Here is a tiny trained network, its code and every weight. The questions are about switching its units off for an input and a target symbol, where a switched-off unit gives its printed mean instead of its output.

import numpy as np


def w(rows, s, z=0):
    codes = np.array(rows[::2]) - 128.0
    scale = np.full(codes.shape[1], s)
    scale[-1] = z or s
    return codes * scale


def norm(h):
    return h / np.sqrt((h * h).mean(-1, keepdims=True) + 1e-5)


def f(y):
    return y / 2 * (1 + np.tanh(0.7978845608 * (y + 0.044715 * y**3)))


def softmax(a):
    e = np.exp(a - a.max(-1, keepdims=True))
    return e / e.sum(-1, keepdims=True)


def log_softmax(a):
    a = a - a.max(-1, keepdims=True)
    return a - np.log(np.exp(a).sum(-1, keepdims=True))


def net(x, mask):
    ids = ['ΘΛΦΨαζημτ'.index(c) for c in x.split()]
    T = len(ids)
    res = E[ids] + P[:T]
    u = 0
    for l in range(2):
        q, k, v = (norm(res) @ M[l].T for M in (Q, K, V))
        z = softmax(np.where(np.tri(T) > 0, q @ k.T / 4**0.5, -1e9)) @ v
        res = res + np.where(mask[u], z, O[l][:, -1]) @ O[l][:, :-1]
        u += 1
        y = f(norm(res) @ A[l][:, :-1].T + A[l][:, -1])
        res = res + np.where(mask[u : u + 8], y, B[l][:, -1]) @ B[l][:, :-1]
        u += 8
    return log_softmax(norm(res)[-1] @ U[:, :-1].T + U[:, -1])


Q, K, V, O, A, B = {}, {}, {}, {}, {}, {}
E = w([
[117,127,99,141,114,59,105,170,20,208,204,160],'Θ',
[141,114,160,79,145,89,129,119,129,217,68,222],'Λ',
[98,68,137,49,165,47,205,123,164,185,138,221],'Φ',
[75,81,68,76,134,89,61,166,237,116,75,139],'Ψ',
[70,7,153,139,140,140,116,184,115,174,159,161],'α',
[142,86,207,47,104,100,124,178,185,134,59,110],'ζ',
[170,140,141,35,47,87,162,136,110,191,214,95],'η',
[78,176,169,95,84,54,194,153,131,117,132,131],'μ',
[131,105,173,132,54,183,191,67,146,112,140,237],'τ',
],0.0012)
P = w([
[181,12,44,110,44,60,96,188,170,100,117,230],'0',
[175,141,94,197,103,151,162,138,153,183,136,47],'1',
[74,60,116,158,91,58,92,33,123,143,40,63],'2',
[76,103,147,107,102,139,85,167,187,121,128,191],'3',
[167,184,177,155,209,158,160,123,123,154,143,58],'4',
[61,118,252,102,196,85,119,13,67,122,86,56],'5',
[71,145,226,63,173,177,149,133,123,75,135,177],'6',
],0.0013)
Q[0] = w([
[135,123,44,191,171,193,51,213,211,44,99,131],'0.h1',
[62,47,206,72,156,31,112,133,102,214,146,123],'0.h1',
[173,227,4,150,158,33,83,150,106,113,100,2],'0.h1',
[192,125,64,212,149,190,176,172,49,150,203,207],'0.h1',
],0.0032)
K[0] = w([
[87,51,21,169,96,177,38,130,225,154,48,103],'0.h1',
[65,138,252,145,239,130,178,178,57,123,169,30],'0.h1',
[165,191,6,126,95,14,66,205,155,151,131,92],'0.h1',
[133,43,61,180,89,110,119,70,41,193,189,198],'0.h1',
],0.0034)
V[0] = w([
[129,99,113,162,208,137,22,148,112,205,153,147],'0.h1',
[100,138,108,159,119,79,159,103,67,146,34,211],'0.h1',
[42,17,40,107,1,109,27,126,99,77,165,152],'0.h1',
[170,45,133,126,76,250,15,145,249,25,86,101],'0.h1',
],0.0016)
O[0] = w([
[152,178,113,158,114,86,157,43,106,104,62,24,125],'0.h1',
[97,208,138,114,155,71,2,123,213,153,170,71,195],'0.h1',
[178,180,249,158,187,63,166,136,118,156,82,153,145],'0.h1',
[149,144,152,66,137,94,253,127,20,161,165,165,6],'0.h1',
],0.002,0.0014)
A[0] = w([
[204,125,20,184,138,142,197,176,151,93,135,89,74],'0.n1',
[185,163,194,83,187,127,226,172,16,72,133,161,17],'0.n2',
[131,97,165,108,175,94,223,22,8,95,119,76,108],'0.n3',
[139,83,103,82,89,137,85,245,174,89,217,237,37],'0.n4',
[110,112,146,4,88,72,141,66,221,97,62,155,2],'0.n5',
[197,109,119,108,176,174,211,193,164,199,186,102,145],'0.n6',
[67,207,144,225,70,168,74,185,55,204,178,41,148],'0.n7',
[133,211,174,149,181,136,170,138,117,92,190,112,15],'0.n8',
],0.002,0.00074)
B[0] = w([
[114,130,63,185,137,159,117,202,69,82,185,151,69],'0.n1',
[139,137,140,203,161,149,79,145,181,185,134,59,76],'0.n2',
[93,207,103,63,105,137,110,102,253,158,79,138,94],'0.n3',
[125,234,163,142,104,94,100,149,206,247,41,165,191],'0.n4',
[100,83,99,146,113,168,112,182,68,153,198,72,251],'0.n5',
[149,152,154,156,163,121,37,163,191,47,134,130,142],'0.n6',
[120,59,113,35,122,189,169,145,160,147,122,165,177],'0.n7',
[88,115,144,104,129,167,131,62,201,195,154,49,68],'0.n8',
],0.0019,0.0014)
Q[1] = w([
[87,210,222,59,179,114,90,238,201,199,123,253],'1.h1',
[83,104,170,105,102,96,84,43,169,211,65,60],'1.h1',
[202,162,6,233,62,66,238,35,86,23,186,38],'1.h1',
[155,136,89,179,122,153,180,224,70,52,183,202],'1.h1',
],0.0038)
K[1] = w([
[46,173,227,114,35,183,173,71,152,38,164,155],'1.h1',
[118,131,86,152,253,248,89,121,163,90,222,54],'1.h1',
[202,77,41,205,123,57,132,221,58,223,81,146],'1.h1',
[175,89,191,121,18,29,206,150,122,173,27,219],'1.h1',
],0.0038)
V[1] = w([
[185,164,109,22,149,61,65,209,136,114,131,63],'1.h1',
[30,188,103,211,202,80,83,157,203,44,148,126],'1.h1',
[85,216,135,114,94,129,220,178,60,4,86,89],'1.h1',
[180,107,193,146,132,68,130,122,128,82,10,222],'1.h1',
],0.0021)
O[1] = w([
[31,130,87,217,171,148,143,94,119,196,51,46,180],'1.h1',
[94,144,99,163,55,3,97,147,54,89,31,166,113],'1.h1',
[21,120,209,93,83,98,75,146,165,206,79,161,3],'1.h1',
[44,118,116,70,99,215,89,103,102,38,112,111,177],'1.h1',
],0.0025,0.0029)
A[1] = w([
[119,56,60,154,104,105,45,97,194,97,157,162,34],'1.n1',
[115,86,137,63,168,114,175,115,48,83,179,107,27],'1.n2',
[224,254,128,225,233,145,191,196,238,172,171,91,68],'1.n3',
[93,122,58,129,136,226,109,71,111,61,155,73,2],'1.n4',
[169,103,57,132,187,201,113,96,136,39,156,86,153],'1.n5',
[65,138,106,116,173,161,144,153,75,115,92,121,161],'1.n6',
[98,114,131,117,176,210,135,157,199,193,126,116,126],'1.n7',
[123,136,117,111,162,56,164,37,113,117,64,54,45],'1.n8',
],0.0033,0.002)
B[1] = w([
[148,116,163,157,59,218,139,116,179,124,174,47,137],'1.n1',
[78,27,124,147,160,78,71,81,43,141,136,181,132],'1.n2',
[148,145,78,74,180,15,97,32,253,91,128,131,176],'1.n3',
[79,126,81,76,119,213,61,219,102,70,38,166,189],'1.n4',
[72,168,190,169,159,104,71,178,167,98,114,99,253],'1.n5',
[150,126,60,69,154,146,142,39,165,145,147,137,166],'1.n6',
[158,171,136,201,152,138,151,159,68,96,135,97,168],'1.n7',
[198,206,146,105,118,181,149,197,138,109,164,204,158],'1.n8',
],0.0029,0.0038)
U = w([
[41,204,216,180,65,26,128,189,142,234,22,167,18],'Θ',
[122,63,143,185,17,195,109,70,223,166,183,19,45],'Λ',
[235,201,215,21,83,181,159,183,140,89,216,239,254],'Φ',
[72,8,164,118,177,61,67,49,28,99,176,154,17],'Ψ',
[65,171,121,138,162,219,37,225,144,40,69,112,158],'α',
[169,178,174,213,222,211,235,169,47,211,149,66,136],'ζ',
[186,219,133,172,205,28,111,37,229,78,158,79,193],'η',
[220,184,63,228,31,64,105,139,24,50,110,135,120],'μ',
[84,131,3,13,133,207,199,47,133,184,100,170,164],'τ',
],0.0038,0.00082)

Each question gives the input, a string of symbols that net reads in full, and the target symbol t.
The units are the heads (4 rows each of Q, K, V and O) and the neurons (one row each of A and B). Each row of codes is followed by its name. A weight is (code - 128) times the scale printed after its matrix; where a second scale follows, it is the last column's (O, A, B and U).
mask holds one flag per unit, layer by layer, with each layer's heads first. A switched-off unit (its flag False) gives its mean, the last column of its rows in O or B, instead of its output. The means were averaged over made-up inputs and are rounded, as every weight is.
A unit's drop is (log p(t) with every unit on - log p(t) with that unit switched off) / (log p(t) with every unit on - log p(t) with every unit switched off).
The circuit of an input: a set's keep is (log p(t) with only the set's units on - log p(t) with every unit switched off) / (log p(t) with every unit on - log p(t) with every unit switched off). Starting from the 12 units with the biggest drops (on a tie, the unit counted first), units are removed one at a time, each time the one whose removal leaves the highest keep (on an exact tie, the one counted first), for as long as the keep stays at least 0.8.
units of the circuit, in order: the units of the circuit, biggest drop first
most important unit: the unit with the biggest drop
top k neurons: the k neurons with the biggest drops, biggest first
k most important neurons of layer l: the k neurons of layer l with the biggest drops, biggest first
input α ζ Λ η, target η: most important unit	1.n3
input ζ Θ ζ, target η: top 3 neurons	0.n7; 1.n3; 0.n3
input Λ ζ Λ, target τ: units of the circuit, in order	1.n5; 0.h1
input Φ τ ζ Θ ζ Λ Ψ, target ζ: 4 most important neurons of layer 1	1.n7; 1.n3; 1.n4; 1.n5
input Φ Λ Φ τ τ, target η: top 3 neurons	0.n8; 1.n3; 0.n2
input τ τ Λ ζ ζ η, target τ: top 3 neurons	0.n6; 0.n3; 1.n5
input τ Θ τ Φ Θ, target η: top 3 neurons	0.n8; 0.n5; 1.n3
input Θ μ Λ μ μ Λ Θ, target Θ: units of the circuit, in order	1.h1; 0.n4
input Λ Λ Λ μ, target Θ: units of the circuit, in order	1.h1; 1.n4
input Φ Φ Θ Λ Λ Θ, target α: units of the circuit, in order	0.h1; 1.n4
input τ Φ τ α τ Λ, target Ψ: top 2 neurons	1.n2; 0.n8
input Φ ζ μ ζ, target Θ: units of the circuit, in order	0.n4; 1.h1; 1.n4
input Λ Φ Λ μ τ Θ α, target Φ: 2 most important neurons of layer 0	0.n4; 0.n5
input Λ Λ τ Λ, target Φ: units of the circuit, in order	1.h1
input μ Φ ζ η μ μ ζ, target Θ: units of the circuit, in order	1.h1; 0.n4; 0.h1
input Ψ Ψ Λ, target Θ: top 2 neurons	0.n6; 0.n1
input Φ μ Θ ζ Θ τ, target η: top 2 neurons	0.n7; 1.n3
input Ψ Λ Φ, target α: top 2 neurons	0.n5; 1.n4
input Ψ ζ η Θ η Λ, target ζ: 3 most important neurons of layer 1	1.n3; 1.n8; 1.n4
input Ψ α μ Θ, target Θ: units of the circuit, in order	0.n4; 1.h1
input Φ μ ζ Φ Λ ζ Λ, target ζ: top 3 neurons	1.n7; 0.n4; 1.n3
input η η Λ Θ Φ Λ, target μ: 2 most important neurons of layer 1	1.n8; 1.n3
input Ψ Λ τ ζ Λ Ψ α, target Ψ: units of the circuit, in order	1.n2
input Θ Λ Λ ζ τ η μ, target Φ: 3 most important neurons of layer 0	0.n5; 0.n4; 0.n6
input τ Λ α Θ τ Θ, target Ψ: top 4 neurons	1.n2; 0.n7; 0.n4; 0.n6
input η Λ ζ Θ, target ζ: 3 most important neurons of layer 0	0.n7; 0.n4; 0.n5
